Below is a small trained network, with its code and all its weights. Each question gives an input and a class and asks what happens when units are switched off, that is, made to give their printed mean instead of their output.

import numpy as np


def w(rows, s, z=0):
    codes = np.array(rows[::2]) - 128.0
    scale = np.full(codes.shape[1], s)
    scale[-1] = z or s
    return codes * scale


def norm(h):
    return h / np.sqrt((h * h).mean(-1, keepdims=True) + 1e-5)


def f(y):
    return np.maximum(y, 0)


def log_softmax(a):
    a = a - a.max(-1, keepdims=True)
    return a - np.log(np.exp(a).sum(-1, keepdims=True))


def net(x, mask):
    res = np.array(x, float).reshape(1, 5) / 4 @ E
    u = 0
    for l in range(2):
        y = f(norm(res) @ A[l][:, :-1].T + A[l][:, -1])
        res = res + np.where(mask[u : u + 16], y, B[l][:, -1]) @ B[l][:, :-1]
        u += 16
    return log_softmax(norm(res)[-1] @ U[:, :-1].T + U[:, -1])


A, B = {}, {}
E = w([
[39,160,90,216,127],'x0',
[99,5,101,73,82],'x1',
[154,180,139,164,91],'x2',
[90,136,210,254,222],'x3',
[155,103,168,129,127],'x4',
],0.0054)
A[0] = w([
[176,100,46,27,136,145],'0.n0',
[72,56,85,231,130,34],'0.n1',
[135,149,196,101,112,151],'0.n2',
[134,62,222,125,115,5],'0.n3',
[97,60,140,167,19,179],'0.n4',
[58,15,138,209,107,195],'0.n5',
[179,31,213,149,168,46],'0.n6',
[107,83,35,156,111,55],'0.n7',
[174,43,206,194,64,81],'0.n8',
[104,138,115,66,161,54],'0.n9',
[142,71,116,72,127,187],'0.n10',
[86,214,156,16,255,226],'0.n11',
[141,39,31,70,119,127],'0.n12',
[108,119,98,169,69,74],'0.n13',
[205,166,165,165,214,58],'0.n14',
[90,100,145,69,243,239],'0.n15',
],0.0077,0.0026)
B[0] = w([
[110,105,132,139,189,230],'0.n0',
[110,119,123,138,166,208],'0.n1',
[90,109,144,105,158,165],'0.n2',
[159,123,74,102,162,169],'0.n3',
[110,165,164,117,129,210],'0.n4',
[136,122,138,102,112,254],'0.n5',
[140,129,125,83,153,204],'0.n6',
[113,69,173,96,144,167],'0.n7',
[133,185,2,56,234,190],'0.n8',
[117,82,90,102,158,141],'0.n9',
[168,166,77,107,156,204],'0.n10',
[195,100,108,119,109,212],'0.n11',
[203,125,160,153,92,225],'0.n12',
[90,156,168,179,112,159],'0.n13',
[95,134,180,165,104,202],'0.n14',
[185,100,142,138,74,219],'0.n15',
],0.0076,0.0057)
A[1] = w([
[143,139,62,130,138,150],'1.n0',
[136,236,163,92,103,198],'1.n1',
[59,86,64,104,86,209],'1.n2',
[129,219,95,145,101,253],'1.n3',
[162,170,72,120,203,113],'1.n4',
[53,171,83,213,104,184],'1.n5',
[92,150,104,120,196,101],'1.n6',
[136,212,150,255,108,56],'1.n7',
[65,104,176,149,137,57],'1.n8',
[162,159,178,22,102,200],'1.n9',
[152,143,31,147,199,88],'1.n10',
[104,41,197,53,26,174],'1.n11',
[99,164,126,168,170,218],'1.n12',
[68,95,121,164,184,190],'1.n13',
[201,160,180,167,158,215],'1.n14',
[141,174,193,182,71,108],'1.n15',
],0.0095,0.0016)
B[1] = w([
[134,100,121,87,121,170],'1.n0',
[32,131,108,171,77,201],'1.n1',
[239,166,253,224,180,163],'1.n2',
[114,142,113,63,137,190],'1.n3',
[124,89,97,135,101,217],'1.n4',
[202,93,192,132,126,204],'1.n5',
[82,213,56,153,163,174],'1.n6',
[145,179,194,28,54,235],'1.n7',
[164,29,100,198,132,179],'1.n8',
[58,123,139,200,207,254],'1.n9',
[116,111,144,118,97,196],'1.n10',
[103,208,204,176,204,215],'1.n11',
[77,125,73,110,81,196],'1.n12',
[123,119,78,170,104,199],'1.n13',
[86,183,146,153,98,244],'1.n14',
[88,143,137,23,79,198],'1.n15',
],0.007,0.0059)
U = w([
[197,44,40,37,177,157],'0',
[191,98,91,127,48,2],'1',
[112,78,110,192,60,134],'2',
[85,202,185,87,10,157],'3',
[69,181,3,109,136,111],'4',
[170,120,190,160,209,141],'5',
],0.015,0.0089)

Each question gives the input, the list of numbers given to net, and the class t.
The units are the neurons (one row each of A and B). Each row of codes is followed by its name. A weight is (code - 128) times the scale printed after its matrix; where a second scale follows, it is the last column's (A, B and U).
mask holds one flag per neuron, layer by layer. A switched-off neuron (its flag False) gives its mean, the last column of its row in B, instead of its output. The means were averaged over made-up inputs and are rounded, as every weight is.
A unit's drop is (log p(t) with every unit on - log p(t) with that unit switched off) / (log p(t) with every unit on - log p(t) with every unit switched off).
The circuit of an input: a set's keep is (log p(t) with only the set's units on - log p(t) with every unit switched off) / (log p(t) with every unit on - log p(t) with every unit switched off). Starting from the 12 units with the biggest drops (on a tie, the unit counted first), units are removed one at a time, each time the one whose removal leaves the highest keep (on an exact tie, the one counted first), for as long as the keep stays at least 0.8.
circuit, biggest first: the units of the circuit, biggest drop first
unit that matters most: the unit with the biggest drop
top k neurons: the k neurons with the biggest drops, biggest first
top k neurons in layer l: the k neurons of layer l with the biggest drops, biggest first
drop of u: that unit's drop, to one decimal
input [5,-2,-3,1,3], class 3: top 4 neurons -> (1.n7; 0.n0; 0.n8; 0.n7)
input [-5,1,3,-3,1], class 5: circuit, biggest first -> (1.n9)
input [7,-3,-7,8,7], class 2: top 3 neurons -> (1.n8; 0.n12; 1.n13)
input [-7,2,2,6,4], class 0: circuit, biggest first -> (0.n8; 1.n11)
input [-4,3,4,6,8], class 0: top 2 neurons -> (0.n8; 0.n3)
input [7,-3,-1,-8,-7], class 5: top 3 neurons -> (1.n2; 0.n7; 0.n8)
input [0,-6,2,-7,-2], class 4: circuit, biggest first -> (1.n7; 1.n9)
input [1,-6,-6,-4,6], class 0: top 2 neurons in layer 0 -> (0.n11; 0.n0)
input [-6,-5,-2,3,0], class 3: circuit, biggest first -> (0.n14; 1.n14)
input [-8,1,-1,-4,-1], class 5: top 2 neurons -> (0.n8; 0.n12)
input [6,7,3,2,6], class 4: top 2 neurons in layer 0 -> (0.n8; 0.n1)
input [8,8,4,5,8], class 4: top 2 neurons -> (0.n8; 1.n6)
input [-3,-6,3,-5,0], class 4: top 2 neurons in layer 1 -> (1.n7; 1.n9)
input [7,2,-2,2,-5], class 2: unit that matters most -> 1.n13
input [-1,1,7,-7,-4], class 4: top 3 neurons -> (1.n7; 0.n0; 1.n9)
input [3,3,7,7,1], class 3: top 2 neurons -> (1.n7; 0.n0)
input [-6,0,-3,6,5], class 0: top 2 neurons in layer 0 -> (0.n8; 0.n3)
input [6,-3,-8,-8,4], class 5: top 2 neurons in layer 0 -> (0.n8; 0.n7)
input [0,-2,2,-5,-4], class 4: top 2 neurons in layer 1 -> (1.n5; 1.n7)
input [2,4,7,0,1], class 4: circuit, biggest first -> (0.n8)
input [6,1,6,8,2], class 3: drop of 1.n0 -> 0.0
